Below are the code and all the weights of a small trained network. Each question names an input and a class and asks about switching units off, where a switched-off unit gives its printed mean instead of its output.

import numpy as np


def w(rows, s, z=0):
    codes = np.array(rows[::2]) - 128.0
    scale = np.full(codes.shape[1], s)
    scale[-1] = z or s
    return codes * scale


def norm(h):
    return h / np.sqrt((h * h).mean(-1, keepdims=True) + 1e-5)


def f(y):
    return np.maximum(y, 0)


def log_softmax(a):
    a = a - a.max(-1, keepdims=True)
    return a - np.log(np.exp(a).sum(-1, keepdims=True))


def net(x, mask):
    res = np.array(x, float).reshape(1, 3) / 4 @ E
    u = 0
    for l in range(4):
        y = f(norm(res) @ A[l][:, :-1].T + A[l][:, -1])
        res = res + np.where(mask[u : u + 6], y, B[l][:, -1]) @ B[l][:, :-1]
        u += 6
    return log_softmax(norm(res)[-1] @ U[:, :-1].T + U[:, -1])


A, B = {}, {}
E = w([
[150,2,79,79,130],'x0',
[169,143,161,104,234],'x1',
[177,129,207,175,69],'x2',
],0.0069)
A[0] = w([
[135,207,171,159,97,117],'L0N0',
[131,82,193,162,99,112],'L0N1',
[71,254,80,136,163,135],'L0N2',
[68,204,82,130,120,60],'L0N3',
[142,191,205,107,147,2],'L0N4',
[103,111,98,110,86,146],'L0N5',
],0.0096,0.0025)
B[0] = w([
[61,250,97,72,133,226],'L0N0',
[209,169,133,96,81,181],'L0N1',
[201,2,205,112,87,254],'L0N2',
[130,78,140,163,6,195],'L0N3',
[144,118,79,235,190,192],'L0N4',
[114,146,79,182,63,176],'L0N5',
],0.0088,0.0064)
A[1] = w([
[209,103,140,104,212,102],'L1N0',
[69,167,64,30,201,94],'L1N1',
[82,141,56,69,174,245],'L1N2',
[92,142,91,194,255,143],'L1N3',
[126,74,168,187,203,79],'L1N4',
[51,140,76,95,82,3],'L1N5',
],0.0095,0.00067)
B[1] = w([
[127,149,222,107,58,254],'L1N0',
[179,139,97,103,6,175],'L1N1',
[51,143,97,184,80,176],'L1N2',
[231,101,50,189,106,195],'L1N3',
[132,218,165,2,108,204],'L1N4',
[133,175,117,171,199,187],'L1N5',
],0.01,0.0052)
A[2] = w([
[159,154,148,175,219,9],'L2N0',
[43,80,52,139,167,80],'L2N1',
[176,67,222,99,199,114],'L2N2',
[111,121,128,125,154,50],'L2N3',
[244,156,100,149,245,90],'L2N4',
[70,132,139,102,173,31],'L2N5',
],0.012,0.0016)
B[2] = w([
[182,102,74,115,182,167],'L2N0',
[152,176,126,154,170,187],'L2N1',
[91,248,167,115,141,254],'L2N2',
[142,138,135,124,133,128],'L2N3',
[80,105,94,172,144,214],'L2N4',
[112,153,92,136,71,128],'L2N5',
],0.017,0.0037)
A[3] = w([
[9,53,153,191,89,211],'L3N0',
[125,56,63,110,111,114],'L3N1',
[195,113,178,189,174,177],'L3N2',
[81,169,102,133,61,255],'L3N3',
[194,12,121,68,15,53],'L3N4',
[214,166,100,68,145,173],'L3N5',
],0.011,0.0008)
B[3] = w([
[163,62,89,134,115,167],'L3N0',
[134,137,188,124,158,162],'L3N1',
[90,147,28,68,133,157],'L3N2',
[126,115,177,70,191,242],'L3N3',
[131,4,118,172,120,255],'L3N4',
[83,69,166,147,109,187],'L3N5',
],0.014,0.0078)
U = w([
[139,2,155,161,90,255],'0',
[114,238,245,76,101,49],'1',
[112,185,17,195,201,70],'2',
],0.0093,0.0009)

Each question gives the input, the list of numbers given to net, and the class t.
The units are the neurons (one row each of A and B). Each row of codes is followed by its name. A weight is (code - 128) times the scale printed after its matrix; where a second scale follows, it is the last column's (A, B and U).
mask holds one flag per neuron, layer by layer. A switched-off neuron (its flag False) gives its mean, the last column of its row in B, instead of its output. The means were averaged over made-up inputs and are rounded, as every weight is.
A unit's drop is (log p(t) with every unit on - log p(t) with that unit switched off) / (log p(t) with every unit on - log p(t) with every unit switched off).
The circuit of an input: a set's keep is (log p(t) with only the set's units on - log p(t) with every unit switched off) / (log p(t) with every unit on - log p(t) with every unit switched off). Starting from the 12 units with the biggest drops (on a tie, the unit counted first), units are removed one at a time, each time the one whose removal leaves the highest keep (on an exact tie, the one counted first), for as long as the keep stays at least 0.8.
units of the circuit, in order: the units of the circuit, biggest drop first
unit that matters most: the unit with the biggest drop
top k neurons: the k neurons with the biggest drops, biggest first
top k neurons in layer l: the k neurons of layer l with the biggest drops, biggest first
drop of u: that unit's drop, to one decimal
input [3,-3,-2], class 2: unit that matters most	L0N2
input [-8,1,6], class 2: top 3 neurons	(L0N4 L1N0 L1N4)
input [1,-2,-7], class 2: top 4 neurons	(L1N0 L2N1 L1N5 L0N1)
input [-8,-2,0], class 0: top 4 neurons	(L0N2 L0N3 L2N2 L1N4)
input [-8,7,1], class 2: top 2 neurons in layer 0	(L0N4 L0N0)
input [-1,-1,4], class 1: top 2 neurons	(L3N4 L0N2)
input [0,4,-5], class 1: top 3 neurons	(L0N0 L0N2 L2N2)
input [4,1,3], class 1: top 2 neurons	(L0N0 L2N2)
input [7,-1,-8], class 2: top 3 neurons	(L2N1 L0N2 L1N2)
input [0,-4,8], class 1: top 3 neurons	(L0N2 L0N0 L1N3)
input [-6,-1,-3], class 0: top 2 neurons	(L0N3 L0N2)
input [1,3,4], class 1: top 2 neurons in layer 0	(L0N5 L0N1)
input [-7,3,1], class 2: top 3 neurons	(L0N4 L0N0 L1N0)
input [-6,-1,-4], class 0: units of the circuit, in order	(L0N2)
input [-8,0,-1], class 0: top 4 neurons	(L0N3 L0N2 L0N0 L2N2)
input [5,1,4], class 1: top 4 neurons	(L2N2 L0N3 L0N0 L1N1)
input [-1,-6,8], class 1: top 3 neurons	(L0N2 L0N0 L3N4)
input [-6,-1,-7], class 0: top 2 neurons in layer 0	(L0N3 L0N2)
input [4,-4,0], class 2: top 3 neurons in layer 1	(L1N0 L1N5 L1N4)
input [-5,0,-6], class 0: unit that matters most	L0N3
input [-7,-3,-6], class 0: top 2 neurons	(L0N3 L0N2)
input [-3,2,7], class 2: drop of L0N4	0.9
input [1,2,3], class 1: drop of L0N5	0.1
input [3,3,3], class 1: drop of L2N2	0.2
input [-1,5,-4], class 1: drop of L2N0	0.0
